J995: [164 117 101 149 156 116]
J490: [162 134  93 113 147 112]
J136: [154 113  77 168 171 110]
J783: [129 100 102 174 189 110]
len: [162 134  93 113 147]
5
tags:
[155] -> J609
[94] -> J866
[77] -> J675
[154] -> J353
[93] -> J948
[78] -> J955
key J136 2: 
J675
find: [164 117 101 149 156 116]
J995
find: [162 134  93 113 147 112]
J490

J422: [131 126 130 124 130 122 124 123 129 126 131 130 127 120]
J878: [124 131 128 131 124 133 132 132 127 131 126 125 129 135]
J978: [134 124 130 122 134 120 121 120 130 124 132 133 127 116]
J191: [148 151 168  94 109 104 106  68 117 128 179 114 128  84]
len: [124 131 128 131 124 133 132 132 127 131]
10
Table of tags by key:
[120] -> J696
[131] -> J31
[134] -> J299
key J978 0: 
J299
len: [148 151 168]
3
find: [124 131 128 131 124 133 132 132 127 131 126 125 129 135]
J878
find: [148 151 168  94 109 104 106  68 117 128 179 114 128  84]
J191
len: [134 124 130 122 134 120 121 120 130 124 132 133 127 116]
14

J441: [103  98 137 155 103 107 151 146 106  88]
J491: [134 134 149 110 156 168 124 132  97  99]
J285: [134 134 149 110 156 168 124 178 141 175]
J959: [103  98 137 155 103 107 151 146 106  99]
key -> tag
[149] -> J363
[137] -> J947
[168] -> J461
[148] -> J295
[98] -> J769
[97] -> J67
key J491 2: 
J363
find: [103  98 137 155 103 107 151 146 106  99]
J959
len: [134 134 149 110 156 168 124 132  97  99]
10

J40: [131 115  89 182]
J212: [131 115  89 176]
J414: [131 115  89 175]
J333: [143 116  86 183]
key -> tag
[114] -> J151
[176] -> J744
[175] -> J507
[116] -> J668
[117] -> J371
[115] -> J367
key J414 1: 
J367
find: [131 115  89 175]
J414
len: [131 115]
2
len: [143 116  86 183]
4

J895: [112 127 129 127 123 145 150]
J939: [110 131 165 131 151 129 158]
J720: [132 120 111 120 105 149 128]
J814: [112 127 129 127 119 145 150]
J306: [ 88 126 159 126 135 126 175]
J774: [149 137 104 137 116 114 174]
J199: [110 131 165 131 151 132 158]
J47: [168 161 126 161  76  99 156]
J48: [126 160 115 160 178 137 122]
Table of tags by key:
[129] -> J876
[110] -> J272
[111] -> J595
[113] -> J156
[112] -> J135
[165] -> J437
[126] -> J999
key J939 0: 
J272
find: [132 120 111 120 105 149 128]
J720

J239: [152 125 128 149 137 137 128 127 118 123 145 134  90 137 156  88 138 140
 162 126  62 103 155 138  93 164  83 119 155]
J485: [ 94 124  99 124 127  93 113 126 151 131 153  98 130 129  91 162  93 119
 109 101 167 148  98 134 141 126 147 140 123]
J178: [ 94 147 114 123 137 119 117 129 161 151 158  89 181 136 101 166 124 140
 118 118 165 133 102 115 160 117 179 135 110]
key -> tag
[110] -> J292
[127] -> J213
[155] -> J890
[123] -> J658
key J485 28: 
J658
len: [152 125 128 149 137 137 128 127 118 123 145 134  90 137]
14

J449: [102 124  78  92]
J281: [ 86 144 136 102]
J907: [140  82 157 109]
J681: [140  82 178 109]
J372: [ 88 146 105 124]
J881: [107 151 104  86]
J854: [131 136 126 142]
J740: [162 129  61 133]
J196: [135 141 160 136]
J454: [124 120 108  94]
J381: [107 151 104 167]
J460: [140 106 179 136]
len: [107 151]
2
Table of tags by key:
[104] -> J453
[105] -> J977
[151] -> J225
[141] -> J482
[152] -> J168
[106] -> J434
key J381 1: 
J225
len: [140 106 179 136]
4
find: [102 124  78  92]
J449
len: [140  82]
2
len: [107 151 104]
3

J713: [142 144  99 163 120 112 148]
J845: [110 152  99 127 144  79 110]
J908: [137 151  97 154 126  87 139]
J641: [132 119 156 128 116 170 134]
J655: [132 119 156 128 123 170 134]
J827: [120 121 155 122 127 161 128]
J823: [141  78 161 122 110 180 144]
len: [120 121 155 122 127]
5
tags:
[133] -> J778
[142] -> J396
[132] -> J348
[111] -> J304
[143] -> J753
[120] -> J846
[112] -> J502
key J713 0: 
J396

J874: [128 143 118 133 150 136 122 135 139 126 126 138 129 131 137 127 118 161]
J674: [127 145 116 134 154 139 119 133 130 128 120 134 129 134 133 121 117 163]
J580: [126 145 115 136 153 139 114 129 123 128 112 128 129 138 130 113 118 158]
J50: [127 144 117 134 150 137 119 131 132 127 120 133 130 135 134 121 118 158]
J370: [126 144 117 134 149 137 118 129 128 128 118 130 130 136 132 118 119 155]
J87: [123 139 118 135 143 136 111 119 108 128 102 115 131 145 127 101 123 140]
J163: [127 147 113 135 159 141 115 132 125 128 115 132 128 136 131 116 115 165]
J205: [127 146 114 135 158 140 117 133 128 128 118 133 128 135 131 119 115 167]
J742: [136 115 137 118 126 123 152 137 139 130 162 138 115 100 126 163 128 131]
J301: [124 131 123 132 133 133 117 119 109 129 110 113 130 139 120 110 129 122]
J119: [126 107 144 125  87 113 129 122 125 128 124 121 130 133 124 123 147  72]
len: [127 146 114 135 158 140 117 133 128 128 118 133 128 135]
14
tags:
[163] -> J43
[139] -> J58
[122] -> J297
[110] -> J108
[121] -> J280
[131] -> J172
key J301 17: 
J297
len: [127 147 113 135 159 141 115 132 125 128 115 132 128 136 131 116 115 165]
18
find: [127 147 113 135 159 141 115 132 125 128 115 132 128 136 131 116 115 165]
J163
find: [127 146 114 135 158 140 117 133 128 128 118 133 128 135 131 119 115 167]
J205

